Here is a tiny trained network, its code and every weight. The questions are about switching its units off for an input and a class, where a switched-off unit gives its printed mean instead of its output.

import numpy as np


def w(rows, s, z=0):
    codes = np.array(rows[::2]) - 128.0
    scale = np.full(codes.shape[1], s)
    scale[-1] = z or s
    return codes * scale


def norm(h):
    return h / np.sqrt((h * h).mean(-1, keepdims=True) + 1e-5)


def f(y):
    return y / 2 * (1 + np.tanh(0.7978845608 * (y + 0.044715 * y**3)))


def log_softmax(a):
    a = a - a.max(-1, keepdims=True)
    return a - np.log(np.exp(a).sum(-1, keepdims=True))


def net(x, mask):
    res = np.array(x, float).reshape(1, 4) / 4 @ E
    u = 0
    for l in range(2):
        y = f(norm(res) @ A[l][:, :-1].T + A[l][:, -1])
        res = res + np.where(mask[u : u + 8], y, B[l][:, -1]) @ B[l][:, :-1]
        u += 8
    return log_softmax(norm(res)[-1] @ U[:, :-1].T + U[:, -1])


A, B = {}, {}
E = w([
[118,112,43,123,198,43,82,219,112,81,133],'x0',
[170,68,124,186,200,170,75,125,57,181,43],'x1',
[40,109,184,23,253,137,212,80,98,78,83],'x2',
[135,91,118,155,157,176,124,127,235,67,115],'x3',
],0.0032)
A[0] = w([
[160,122,185,152,96,170,152,32,153,196,154,131],'0.n0',
[156,78,169,203,215,106,72,100,79,146,65,1],'0.n1',
[152,91,167,150,124,152,51,107,225,11,91,53],'0.n2',
[111,167,173,97,87,60,102,132,3,193,137,51],'0.n3',
[135,67,99,143,162,216,115,143,244,76,89,2],'0.n4',
[166,74,131,150,139,155,127,109,119,188,55,26],'0.n5',
[145,129,53,112,180,21,85,179,154,109,92,70],'0.n6',
[58,99,123,79,158,155,85,36,54,32,113,52],'0.n7',
],0.0039,0.0014)
B[0] = w([
[74,111,48,106,65,184,142,209,98,53,71,246],'0.n0',
[195,179,96,52,162,138,129,152,195,118,132,242],'0.n1',
[115,140,168,146,163,63,217,169,100,253,143,227],'0.n2',
[110,97,199,249,220,119,243,216,250,192,156,234],'0.n3',
[120,154,186,198,143,67,202,171,72,210,165,249],'0.n4',
[139,207,150,80,100,116,87,118,175,115,134,176],'0.n5',
[52,143,95,105,9,199,152,159,56,109,74,229],'0.n6',
[159,89,91,133,72,153,110,126,85,179,216,230],'0.n7',
],0.0048,0.0019)
A[1] = w([
[70,97,181,38,187,134,137,99,95,133,117,130],'1.n0',
[133,150,195,144,74,207,151,3,174,183,107,133],'1.n1',
[143,211,125,64,133,78,113,122,230,98,151,101],'1.n2',
[91,180,96,93,65,68,181,110,122,113,218,163],'1.n3',
[181,100,111,150,183,144,92,128,81,162,58,75],'1.n4',
[158,134,102,175,53,121,64,147,152,189,157,123],'1.n5',
[131,144,206,145,67,143,90,95,157,160,150,1],'1.n6',
[116,93,40,142,171,5,85,171,108,79,174,92],'1.n7',
],0.0048,0.0041)
B[1] = w([
[175,99,84,171,78,97,96,97,154,102,195,217],'1.n0',
[82,149,125,140,153,60,106,175,85,92,115,193],'1.n1',
[125,144,195,98,161,171,68,158,82,170,138,147],'1.n2',
[180,134,142,151,176,151,71,115,138,156,51,254],'1.n3',
[72,194,254,142,96,110,96,85,191,77,110,152],'1.n4',
[112,62,113,46,203,116,168,43,107,95,177,193],'1.n5',
[68,127,196,171,184,77,162,109,115,4,110,109],'1.n6',
[80,146,217,150,92,151,186,75,128,74,119,163],'1.n7',
],0.0064,0.0041)
U = w([
[172,50,66,115,141,93,117,15,112,77,230,133],'0',
[110,133,192,205,187,66,219,173,155,179,148,127],'1',
[41,148,99,125,49,161,143,164,66,45,48,122],'2',
[180,214,202,79,173,149,21,92,198,123,76,121],'3',
[194,108,34,88,126,190,115,166,126,216,123,163],'4',
[2,166,45,93,82,114,56,87,202,243,152,4],'5',
],0.012,0.021)

Each question gives the input, the list of numbers given to net, and the class t.
The units are the neurons (one row each of A and B). Each row of codes is followed by its name. A weight is (code - 128) times the scale printed after its matrix; where a second scale follows, it is the last column's (A, B and U).
mask holds one flag per neuron, layer by layer. A switched-off neuron (its flag False) gives its mean, the last column of its row in B, instead of its output. The means were averaged over made-up inputs and are rounded, as every weight is.
A unit's drop is (log p(t) with every unit on - log p(t) with that unit switched off) / (log p(t) with every unit on - log p(t) with every unit switched off).
The circuit of an input: a set's keep is (log p(t) with only the set's units on - log p(t) with every unit switched off) / (log p(t) with every unit on - log p(t) with every unit switched off). Starting from the 12 units with the biggest drops (on a tie, the unit counted first), units are removed one at a time, each time the one whose removal leaves the highest keep (on an exact tie, the one counted first), for as long as the keep stays at least 0.8.
units of the circuit, in order: the units of the circuit, biggest drop first
top k neurons: the k neurons with the biggest drops, biggest first
k most important neurons of layer l: the k neurons of layer l with the biggest drops, biggest first
input [8,-1,4,-4], class 2: units of the circuit, in order => (0.n6)
input [6,6,-6,4], class 0: 2 most important neurons of layer 0 => (0.n0 0.n3)
input [-2,7,5,-6], class 3: 3 most important neurons of layer 0 => (0.n4 0.n2 0.n1)
input [-5,0,-4,5], class 1: top 3 neurons => (0.n2 0.n4 0.n6)
input [1,7,6,2], class 3: top 3 neurons => (1.n4 1.n5 0.n1)
input [0,8,-6,4], class 3: top 3 neurons => (1.n4 0.n7 1.n0)
input [-4,-6,-6,6], class 0: top 2 neurons => (1.n5 0.n3)
input [7,-7,-5,4], class 2: 4 most important neurons of layer 0 => (0.n6 0.n1 0.n5 0.n3)
input [1,7,7,4], class 0: top 3 neurons => (1.n0 1.n3 0.n7)
input [-4,4,0,-5], class 1: top 2 neurons => (0.n3 1.n3)
input [6,-1,0,-5], class 2: top 4 neurons => (0.n6 0.n2 0.n4 1.n7)
input [7,6,3,4], class 2: top 2 neurons => (0.n6 1.n3)
input [-8,-2,-3,8], class 1: top 3 neurons => (0.n2 0.n4 0.n6)
input [5,-7,7,3], class 0: units of the circuit, in order => (1.n0 0.n3)
input [-2,-5,-1,3], class 3: top 2 neurons => (0.n3 1.n3)
input [-4,-4,3,1], class 2: units of the circuit, in order => (0.n0)
input [6,0,-7,5], class 0: 2 most important neurons of layer 0 => (0.n0 0.n3)
input [8,-7,6,-1], class 2: top 4 neurons => (0.n6 1.n7 1.n5 0.n1)
input [-5,5,1,-1], class 2: 2 most important neurons of layer 1 => (1.n3 1.n1)
input [-8,-1,3,-4], class 2: units of the circuit, in order => (0.n0)
input [-3,5,-4,-5], class 1: 2 most important neurons of layer 1 => (1.n3 1.n0)
